Here is a tiny trained network, its code and every weight. The questions are about switching its units off for an input and a target symbol, where a switched-off unit gives its printed mean instead of its output.

import numpy as np


def w(rows, s, z=0):
    codes = np.array(rows[::2]) - 128.0
    scale = np.full(codes.shape[1], s)
    scale[-1] = z or s
    return codes * scale


def norm(h):
    return h / np.sqrt((h * h).mean(-1, keepdims=True) + 1e-5)


def softmax(a):
    e = np.exp(a - a.max(-1, keepdims=True))
    return e / e.sum(-1, keepdims=True)


def log_softmax(a):
    a = a - a.max(-1, keepdims=True)
    return a - np.log(np.exp(a).sum(-1, keepdims=True))


def net(x, mask):
    ids = ['Ωαβζθψ'.index(c) for c in x.split()]
    T = len(ids)
    res = E[ids] + P[:T]
    u = 0
    for l in range(3):
        r = norm(res)
        for j in range(3):
            rows = slice(2 * j, 2 * j + 2)
            q, k, v = (r @ M[l][rows].T for M in (Q, K, V))
            z = softmax(np.where(np.tri(T) > 0, q @ k.T / 2**0.5, -1e9)) @ v
            o = O[l][rows]
            res = res + np.where(mask[u + j], z, o[:, -1]) @ o[:, :-1]
        u += 3
    return log_softmax(norm(res)[-1] @ U[:, :-1].T + U[:, -1])


Q, K, V, O = {}, {}, {}, {}
E = w([
[194,207,48,181,95,109,152,126,89,154,119],'Ω',
[171,99,127,147,184,92,7,211,131,70,125],'α',
[131,121,160,162,91,210,146,129,92,52,38],'β',
[79,158,60,128,220,110,153,98,175,107,55],'ζ',
[214,97,85,150,145,136,192,108,167,137,131],'θ',
[112,161,114,86,191,184,125,134,90,132,149],'ψ',
],0.015)
P = w([
[153,33,84,97,148,132,107,127,88,178,121],'0',
[157,92,118,102,149,149,93,100,101,164,99],'1',
[114,121,85,98,116,160,135,159,134,139,142],'2',
[159,157,110,103,124,148,88,93,141,119,136],'3',
[115,152,89,97,96,146,147,163,159,98,165],'4',
[170,183,142,111,117,137,93,81,163,91,150],'5',
[119,177,121,142,98,135,168,165,165,70,173],'6',
[91,112,104,129,69,96,110,107,152,59,247],'7',
[139,142,154,188,111,111,89,28,140,69,216],'8',
],0.012)
Q[0] = w([
[142,134,147,123,114,132,125,132,148,136,142],'0.h0',
[127,123,110,134,106,157,107,124,124,80,131],'0.h0',
[147,148,117,107,105,143,74,48,156,86,162],'0.h1',
[106,163,90,89,87,142,188,254,193,80,154],'0.h1',
[118,143,96,145,126,108,136,111,147,103,121],'0.h2',
[118,155,96,131,132,116,131,108,137,99,139],'0.h2',
],0.015)
K[0] = w([
[118,169,157,175,126,129,134,149,129,133,112],'0.h0',
[142,107,148,140,139,106,84,130,127,115,136],'0.h0',
[52,163,150,164,74,92,204,200,168,41,226],'0.h1',
[204,254,236,153,190,140,120,118,206,133,85],'0.h1',
[116,136,132,110,146,105,102,129,103,107,162],'0.h2',
[160,104,137,148,133,112,116,146,130,108,119],'0.h2',
],0.0098)
V[0] = w([
[190,174,34,149,180,187,167,72,68,108,13],'0.h0',
[129,172,119,57,71,161,204,38,102,166,97],'0.h0',
[92,149,138,6,120,192,127,163,107,147,222],'0.h1',
[132,223,77,121,166,124,5,154,31,79,3],'0.h1',
[117,197,117,109,99,185,202,41,103,92,132],'0.h2',
[141,166,101,72,160,206,228,69,139,203,78],'0.h2',
],0.0059)
O[0] = w([
[87,114,82,151,164,156,142,122,97,92,233,254],'0.h0',
[51,88,71,167,126,160,37,122,173,180,151,108],'0.h0',
[51,86,149,172,125,103,207,187,120,167,184,157],'0.h1',
[150,83,197,138,147,82,62,32,105,154,151,189],'0.h1',
[132,60,109,162,106,52,148,90,134,69,128,115],'0.h2',
[87,1,35,158,121,101,152,120,19,109,117,174],'0.h2',
],0.0081,0.0091)
Q[1] = w([
[166,94,103,169,244,7,3,168,71,170,199],'1.h0',
[139,93,96,181,156,1,32,113,201,115,168],'1.h0',
[168,184,249,111,61,76,151,149,190,208,60],'1.h1',
[75,139,202,140,109,178,111,156,109,143,43],'1.h1',
[100,96,71,157,58,114,78,93,151,92,114],'1.h2',
[120,130,127,142,110,78,103,154,170,136,48],'1.h2',
],0.0077)
K[1] = w([
[69,198,127,111,129,172,247,29,78,163,144],'1.h0',
[137,170,120,145,61,119,200,35,161,115,114],'1.h0',
[109,141,115,99,132,212,195,39,98,189,107],'1.h1',
[103,97,92,138,163,89,137,80,123,191,128],'1.h1',
[139,140,116,114,134,79,113,173,66,92,95],'1.h2',
[131,118,123,114,160,173,90,122,82,153,86],'1.h2',
],0.011)
V[1] = w([
[156,122,121,147,118,2,62,205,156,142,87],'1.h0',
[107,67,78,156,70,157,112,98,153,196,109],'1.h0',
[122,47,223,168,134,193,137,215,168,37,167],'1.h1',
[196,156,168,174,127,103,58,216,81,111,164],'1.h1',
[213,148,180,109,9,116,169,142,64,164,111],'1.h2',
[117,175,136,49,143,147,57,153,101,99,125],'1.h2',
],0.0062)
O[1] = w([
[118,73,185,138,171,76,2,57,83,128,121,26],'1.h0',
[63,181,116,80,133,164,164,104,155,210,85,151],'1.h0',
[161,202,147,136,208,52,87,160,97,223,84,155],'1.h1',
[113,79,172,161,159,101,72,231,184,178,64,135],'1.h1',
[130,134,26,155,211,140,185,163,131,95,125,2],'1.h2',
[105,160,140,201,154,55,231,87,62,209,132,80],'1.h2',
],0.0072,0.0063)
Q[2] = w([
[197,63,94,153,136,92,196,162,119,189,91],'2.h0',
[68,107,119,103,143,29,127,89,60,125,102],'2.h0',
[137,104,115,148,139,133,103,187,80,185,134],'2.h1',
[133,125,169,114,184,123,95,103,95,78,170],'2.h1',
[167,158,138,109,84,176,104,114,149,144,249],'2.h2',
[97,114,100,148,148,204,143,197,193,129,146],'2.h2',
],0.012)
K[2] = w([
[161,118,75,91,222,239,142,205,86,169,50],'2.h0',
[125,38,217,102,128,155,126,50,75,171,100],'2.h0',
[109,28,118,167,218,187,142,174,25,133,196],'2.h1',
[136,159,210,224,71,92,136,197,124,61,209],'2.h1',
[100,226,225,183,88,2,95,170,233,48,102],'2.h2',
[222,46,125,146,157,100,44,188,204,191,165],'2.h2',
],0.0078)
V[2] = w([
[62,114,132,40,232,193,88,176,99,113,106],'2.h0',
[143,121,150,120,39,166,129,136,23,97,130],'2.h0',
[156,140,103,81,202,87,45,190,141,128,212],'2.h1',
[181,144,57,105,132,79,145,83,70,229,146],'2.h1',
[75,167,109,46,224,2,104,128,220,179,86],'2.h2',
[172,223,133,130,80,109,116,182,47,211,150],'2.h2',
],0.0071)
O[2] = w([
[142,140,182,167,93,39,135,86,121,164,150,172],'2.h0',
[113,128,39,147,151,81,220,175,159,171,111,189],'2.h0',
[2,134,144,171,73,139,192,104,165,148,67,146],'2.h1',
[103,133,142,102,98,135,104,207,188,42,85,177],'2.h1',
[138,116,25,118,110,128,185,70,66,81,171,2],'2.h2',
[41,55,65,143,101,194,110,138,181,115,140,93],'2.h2',
],0.0087,0.0079)
U = w([
[61,86,138,196,106,79,184,128,94,134,151,157],'Ω',
[103,160,179,100,74,163,131,56,161,164,104,74],'α',
[139,172,63,76,125,143,182,165,105,97,83,202],'β',
[101,28,135,142,121,174,21,121,179,29,147,3],'ζ',
[159,178,142,102,160,63,71,145,163,189,120,175],'θ',
[181,94,101,122,100,87,107,84,3,55,153,230],'ψ',
],0.0075,0.0028)

Each question gives the input, a string of symbols that net reads in full, and the target symbol t.
The units are the heads (2 rows each of Q, K, V and O). Each row of codes is followed by its name. A weight is (code - 128) times the scale printed after its matrix; where a second scale follows, it is the last column's (O and U).
mask holds one flag per head, layer by layer. A switched-off head (its flag False) gives its mean, the last column of its rows in O, instead of its output. The means were averaged over made-up inputs and are rounded, as every weight is.
A unit's drop is (log p(t) with every unit on - log p(t) with that unit switched off) / (log p(t) with every unit on - log p(t) with every unit switched off).
The circuit of an input: a set's keep is (log p(t) with only the set's units on - log p(t) with every unit switched off) / (log p(t) with every unit on - log p(t) with every unit switched off). Starting from all 9 units, units are removed one at a time, each time the one whose removal leaves the highest keep (on an exact tie, the one counted first), for as long as the keep stays at least 0.8.
circuit, biggest first: the units of the circuit, biggest drop first
unit that matters most: the unit with the biggest drop
heads that matter: for each layer, one digit per head in row order, 1 if its drop is at least 0.15 and else 0, layers parted by /
input Ω β Ω ψ, target ζ: unit that matters most	0.h0
input θ ζ Ω, target ψ: heads that matter	011 / 000 / 000
input ψ ψ ψ ζ ψ ζ, target Ω: heads that matter	010 / 000 / 000
input Ω θ α ψ ζ, target α: heads that matter	001 / 000 / 100
input ψ ψ α β α θ, target α: circuit, biggest first	(0.h2; 2.h1; 2.h2)
input ψ β θ β β, target θ: circuit, biggest first	(2.h2; 0.h1; 2.h1)
input ψ β θ, target θ: circuit, biggest first	(0.h1; 1.h1)
input Ω ζ α ψ ψ β, target ψ: heads that matter	100 / 100 / 010
input θ Ω α ψ ψ, target Ω: heads that matter	010 / 000 / 001
input θ θ ζ ψ ψ α ψ, target θ: heads that matter	110 / 010 / 000
input ζ ψ ψ ζ Ω ζ Ω, target ψ: heads that matter	011 / 000 / 001
input ψ ζ ζ, target ψ: circuit, biggest first	(2.h2; 0.h1)
input ψ θ Ω θ β ζ β β Ω, target θ: heads that matter	000 / 000 / 001
input α ψ ψ θ ψ β α ζ ψ, target ψ: heads that matter	110 / 100 / 011
input ψ ψ ψ ψ β ψ ψ ψ β, target Ω: circuit, biggest first	(0.h1)
input θ Ω β α β, target θ: heads that matter	000 / 000 / 001
input θ ψ α Ω ζ ψ ψ α ζ, target α: circuit, biggest first	(0.h2; 2.h1)
input ψ θ α α, target α: heads that matter	101 / 000 / 011
input ζ β α θ, target ζ: circuit, biggest first	(2.h2; 1.h2)
input α ψ ψ ψ ζ Ω θ, target ζ: unit that matters most	2.h0
input Ω ψ θ ζ θ ψ θ θ ζ, target β: heads that matter	010 / 000 / 000
input ζ α θ Ω θ θ α, target β: circuit, biggest first	(0.h0; 0.h1)
input ψ ζ ψ α ψ θ ζ β Ω, target β: circuit, biggest first	(0.h2; 2.h2; 2.h0)
